Below are the code and all the weights of a small trained network. Each question names an input and a target symbol and asks about switching units off, where a switched-off unit gives its printed mean instead of its output.

import numpy as np


def w(rows, s, z=0):
    codes = np.array(rows[::2]) - 128.0
    scale = np.full(codes.shape[1], s)
    scale[-1] = z or s
    return codes * scale


def f(y):
    return y / 2 * (1 + np.tanh(0.7978845608 * (y + 0.044715 * y**3)))


def softmax(a):
    e = np.exp(a - a.max(-1, keepdims=True))
    return e / e.sum(-1, keepdims=True)


def log_softmax(a):
    a = a - a.max(-1, keepdims=True)
    return a - np.log(np.exp(a).sum(-1, keepdims=True))


def net(x, mask):
    ids = ['ΛΞΩαδεζμπσ'.index(c) for c in x.split()]
    T = len(ids)
    res = E[ids] + P[:T]
    u = 0
    for l in range(2):
        q, k, v = (res @ M[l].T for M in (Q, K, V))
        z = softmax(np.where(np.tri(T) > 0, q @ k.T / 4**0.5, -1e9)) @ v
        res = res + np.where(mask[u], z, O[l][:, -1]) @ O[l][:, :-1]
        u += 1
        y = f(res @ A[l][:, :-1].T + A[l][:, -1])
        res = res + np.where(mask[u : u + 12], y, B[l][:, -1]) @ B[l][:, :-1]
        u += 12
    return log_softmax(res[-1] @ U[:, :-1].T + U[:, -1])


Q, K, V, O, A, B = {}, {}, {}, {}, {}, {}
E = w([
[143,203,146,161,97,76,133,157,144],'Λ',
[111,140,187,146,206,167,67,199,106],'Ξ',
[167,209,172,163,102,83,178,130,164],'Ω',
[105,91,203,128,99,210,127,178,134],'α',
[191,204,113,190,93,37,139,160,86],'δ',
[141,152,80,133,87,65,57,214,147],'ε',
[156,144,114,24,187,110,182,110,174],'ζ',
[215,68,140,148,52,144,146,160,177],'μ',
[154,122,81,127,193,193,127,137,78],'π',
[71,55,251,131,127,134,65,55,173],'σ',
],0.011)
P = w([
[80,255,170,1,86,185,139,113,118],'0',
[153,156,163,99,114,123,111,172,100],'1',
[186,103,166,98,130,123,95,171,106],'2',
[162,93,146,129,124,133,97,132,123],'3',
[124,120,126,182,123,92,116,124,176],'4',
[157,108,121,199,136,101,100,104,186],'5',
[161,100,100,198,136,107,91,94,193],'6',
[170,91,74,204,135,105,89,67,203],'7',
],0.0076)
Q[0] = w([
[216,144,110,193,80,69,115,164,170],'L0H1',
[160,123,192,94,150,108,86,174,97],'L0H1',
[148,160,82,254,50,74,116,97,208],'L0H1',
[71,65,186,32,173,254,170,109,92],'L0H1',
],0.0068)
K[0] = w([
[127,52,168,234,142,103,79,54,253],'L0H1',
[76,135,155,44,82,236,113,57,170],'L0H1',
[164,49,107,232,154,89,86,126,147],'L0H1',
[84,205,139,59,136,157,140,163,41],'L0H1',
],0.0066)
V[0] = w([
[187,117,118,150,15,208,193,204,128],'L0H1',
[159,55,141,69,55,157,168,106,187],'L0H1',
[144,228,57,127,137,165,148,254,76],'L0H1',
[184,78,158,202,117,82,72,182,126],'L0H1',
],0.0058)
O[0] = w([
[222,140,68,120,3,168,153,79,222,151],'L0H1',
[124,94,137,29,34,164,196,172,119,224],'L0H1',
[206,226,111,137,132,177,59,45,138,4],'L0H1',
[106,103,77,219,71,75,93,162,112,214],'L0H1',
],0.0065,0.002)
A[0] = w([
[216,212,42,191,8,19,89,115,164,194],'L0N1',
[4,68,201,110,140,72,131,85,127,161],'L0N2',
[131,122,45,124,159,98,173,92,114,197],'L0N3',
[134,52,95,161,100,143,123,158,135,114],'L0N4',
[70,126,143,86,22,128,147,150,147,168],'L0N5',
[73,171,107,143,130,98,3,171,206,218],'L0N6',
[171,220,90,68,20,155,196,96,184,171],'L0N7',
[160,92,138,152,68,111,98,76,196,179],'L0N8',
[201,72,125,176,95,110,159,121,188,231],'L0N9',
[167,210,159,145,149,135,194,25,117,151],'L0N10',
[135,120,214,82,202,246,54,86,145,255],'L0N11',
[150,111,103,34,59,84,47,77,226,190],'L0N12',
],0.0049,0.0024)
B[0] = w([
[178,253,119,165,150,63,47,201,104,254],'L0N1',
[132,77,168,190,109,181,109,140,91,196],'L0N2',
[170,95,64,172,169,139,149,74,121,126],'L0N3',
[112,129,114,82,159,86,149,107,141,158],'L0N4',
[90,129,167,156,67,148,134,188,158,175],'L0N5',
[56,146,132,115,137,120,40,209,100,199],'L0N6',
[185,206,173,112,110,181,149,156,208,177],'L0N7',
[113,138,74,138,157,158,98,177,168,190],'L0N8',
[87,142,94,131,180,81,132,198,171,207],'L0N9',
[189,175,169,122,106,109,197,65,147,133],'L0N10',
[150,90,156,105,145,211,86,52,139,214],'L0N11',
[134,150,115,113,160,187,86,237,125,194],'L0N12',
],0.0054,0.0058)
Q[1] = w([
[147,161,89,255,129,27,120,229,233],'L1H1',
[228,155,163,89,85,149,61,146,93],'L1H1',
[133,169,175,219,107,82,88,156,153],'L1H1',
[201,121,185,67,152,227,107,45,129],'L1H1',
],0.0058)
K[1] = w([
[143,81,2,129,165,117,127,123,139],'L1H1',
[148,211,89,57,142,204,153,105,180],'L1H1',
[135,150,43,104,190,99,163,142,133],'L1H1',
[131,215,187,116,108,168,116,148,77],'L1H1',
],0.0053)
V[1] = w([
[74,135,113,55,144,119,74,190,181],'L1H1',
[160,147,106,104,254,141,127,61,106],'L1H1',
[121,143,105,173,137,55,46,154,46],'L1H1',
[195,191,142,96,140,48,194,153,159],'L1H1',
],0.007)
O[1] = w([
[160,70,187,69,36,137,94,3,52,253],'L1H1',
[122,154,130,103,255,70,99,100,115,20],'L1H1',
[126,172,146,207,134,204,159,54,79,157],'L1H1',
[4,137,57,67,121,128,170,90,123,180],'L1H1',
],0.0071,0.0077)
A[1] = w([
[110,139,149,128,103,161,120,94,215,234],'L1N1',
[153,188,67,152,137,123,120,192,167,155],'L1N2',
[65,161,100,160,171,157,132,123,115,149],'L1N3',
[122,109,133,83,116,134,83,108,47,179],'L1N4',
[79,83,105,80,103,102,158,152,128,191],'L1N5',
[151,78,159,87,215,157,74,145,178,175],'L1N6',
[33,186,84,110,172,48,84,170,163,180],'L1N7',
[186,102,185,131,104,118,115,163,145,115],'L1N8',
[94,140,162,132,115,114,254,171,173,169],'L1N9',
[138,99,128,131,97,169,141,93,104,124],'L1N10',
[104,84,123,90,87,145,157,107,96,187],'L1N11',
[172,72,108,141,126,127,80,180,92,255],'L1N12',
],0.0067,0.0024)
B[1] = w([
[176,67,131,89,143,158,119,91,88,231],'L1N1',
[147,81,172,77,170,253,172,184,157,198],'L1N2',
[53,200,122,181,146,209,212,143,149,148],'L1N3',
[106,193,208,158,122,76,206,114,123,223],'L1N4',
[73,156,146,172,68,34,144,119,37,192],'L1N5',
[100,240,68,143,76,116,90,104,254,240],'L1N6',
[97,33,134,78,200,166,113,210,33,196],'L1N7',
[106,171,50,182,171,181,154,192,163,241],'L1N8',
[94,124,212,96,154,39,105,51,91,163],'L1N9',
[193,112,145,106,212,129,163,142,120,198],'L1N10',
[129,77,144,223,151,79,183,165,83,219],'L1N11',
[173,175,223,160,133,96,186,184,153,253],'L1N12',
],0.0046,0.0059)
U = w([
[192,92,174,79,141,175,159,75,64,196],'Λ',
[147,125,106,117,156,132,94,119,190,79],'Ξ',
[94,134,179,77,140,69,166,112,139,50],'Ω',
[98,123,125,111,122,130,150,112,139,92],'α',
[41,143,103,144,162,225,235,145,143,62],'δ',
[187,218,149,161,79,86,57,68,135,83],'ε',
[79,76,97,93,141,108,98,160,61,85],'ζ',
[157,123,59,113,33,150,95,147,204,142],'μ',
[206,97,184,151,185,170,173,207,158,201],'π',
[99,113,159,144,77,3,229,136,67,246],'σ',
],0.0052,0.0013)

Each question gives the input, a string of symbols that net reads in full, and the target symbol t.
The units are the heads (4 rows each of Q, K, V and O) and the neurons (one row each of A and B). Each row of codes is followed by its name. A weight is (code - 128) times the scale printed after its matrix; where a second scale follows, it is the last column's (O, A, B and U).
mask holds one flag per unit, layer by layer, with each layer's heads first. A switched-off unit (its flag False) gives its mean, the last column of its rows in O or B, instead of its output. The means were averaged over made-up inputs and are rounded, as every weight is.
A unit's drop is (log p(t) with every unit on - log p(t) with that unit switched off) / (log p(t) with every unit on - log p(t) with every unit switched off).
The circuit of an input: a set's keep is (log p(t) with only the set's units on - log p(t) with every unit switched off) / (log p(t) with every unit on - log p(t) with every unit switched off). Starting from the 12 units with the biggest drops (on a tie, the unit counted first), units are removed one at a time, each time the one whose removal leaves the highest keep (on an exact tie, the one counted first), for as long as the keep stays at least 0.8.
units of the circuit, in order: the units of the circuit, biggest drop first
k most important neurons: the k neurons with the biggest drops, biggest first
top k neurons in layer l: the k neurons of layer l with the biggest drops, biggest first
input π ε ε α ε, target ε: units of the circuit, in order -> [L1H1, L0H1, L0N1]
input μ δ α, target σ: top 2 neurons in layer 1 -> [L1N5, L1N11]
input σ π σ σ μ σ σ, target π: units of the circuit, in order -> [L1H1, L0N2, L0H1, L0N1]
input Λ π ζ μ Ξ μ Ω, target μ: units of the circuit, in order -> [L0H1, L0N9, L1H1]
input ε δ ε δ σ, target δ: units of the circuit, in order -> [L1H1, L0N1, L0H1, L1N3]
input Ξ ζ ζ σ, target ε: units of the circuit, in order -> [L1H1, L0H1, L1N6, L0N11]
input Ξ δ ε Ξ, target ε: units of the circuit, in order -> [L0H1, L0N11, L1H1, L1N6]
input π σ σ Λ μ Λ, target μ: units of the circuit, in order -> [L0H1, L1H1, L1N4]
input α μ μ, target μ: units of the circuit, in order -> [L0H1, L1H1]
input Ω Λ α, target ζ: 2 most important neurons -> [L0N10, L0N7]
input α ε ζ ζ ε, target ζ: most important neuron -> [L0N1]
input Ω Ξ σ α π ε, target π: 2 most important neurons -> [L0N1, L1N2]
input σ δ α, target π: top 4 neurons in layer 0 -> [L0N2, L0N1, L0N11, L0N9]
input Ξ α δ σ Λ, target σ: most important neuron -> [L0N11]
input μ α Ξ, target σ: top 3 neurons in layer 1 -> [L1N5, L1N11, L1N4]
input δ σ σ, target δ: 4 most important neurons -> [L0N1, L1N3, L0N10, L0N11]
input σ σ Ω ζ, target π: 2 most important neurons -> [L0N2, L0N1]
input σ ζ α, target π: 2 most important neurons -> [L0N2, L0N1]
input ε ε α, target Λ: 2 most important neurons -> [L0N1, L0N6]
input ε δ ε ε ε Ω σ Ξ, target Λ: top neuron in layer 0 -> [L0N1]
input δ δ ζ μ ζ ε π δ, target π: 3 most important neurons -> [L0N1, L1N2, L1N7]
input δ π δ, target π: 3 most important neurons -> [L1N2, L0N1, L1N7]
input δ α Ξ, target δ: top 2 neurons in layer 0 -> [L0N1, L0N10]
input ζ π Ξ, target Ω: top 2 neurons in layer 0 -> [L0N7, L0N11]
input Λ α ε Ω α δ, target δ: top 2 neurons in layer 1 -> [L1N3, L1N2]
input α δ σ, target μ: 2 most important neurons -> [L1N6, L0N11]
input σ σ π, target π: 2 most important neurons -> [L0N2, L1N12]
input π σ Ξ, target Ξ: 2 most important neurons -> [L1N6, L0N11]
input ε π σ ε, target σ: most important neuron -> [L0N11]
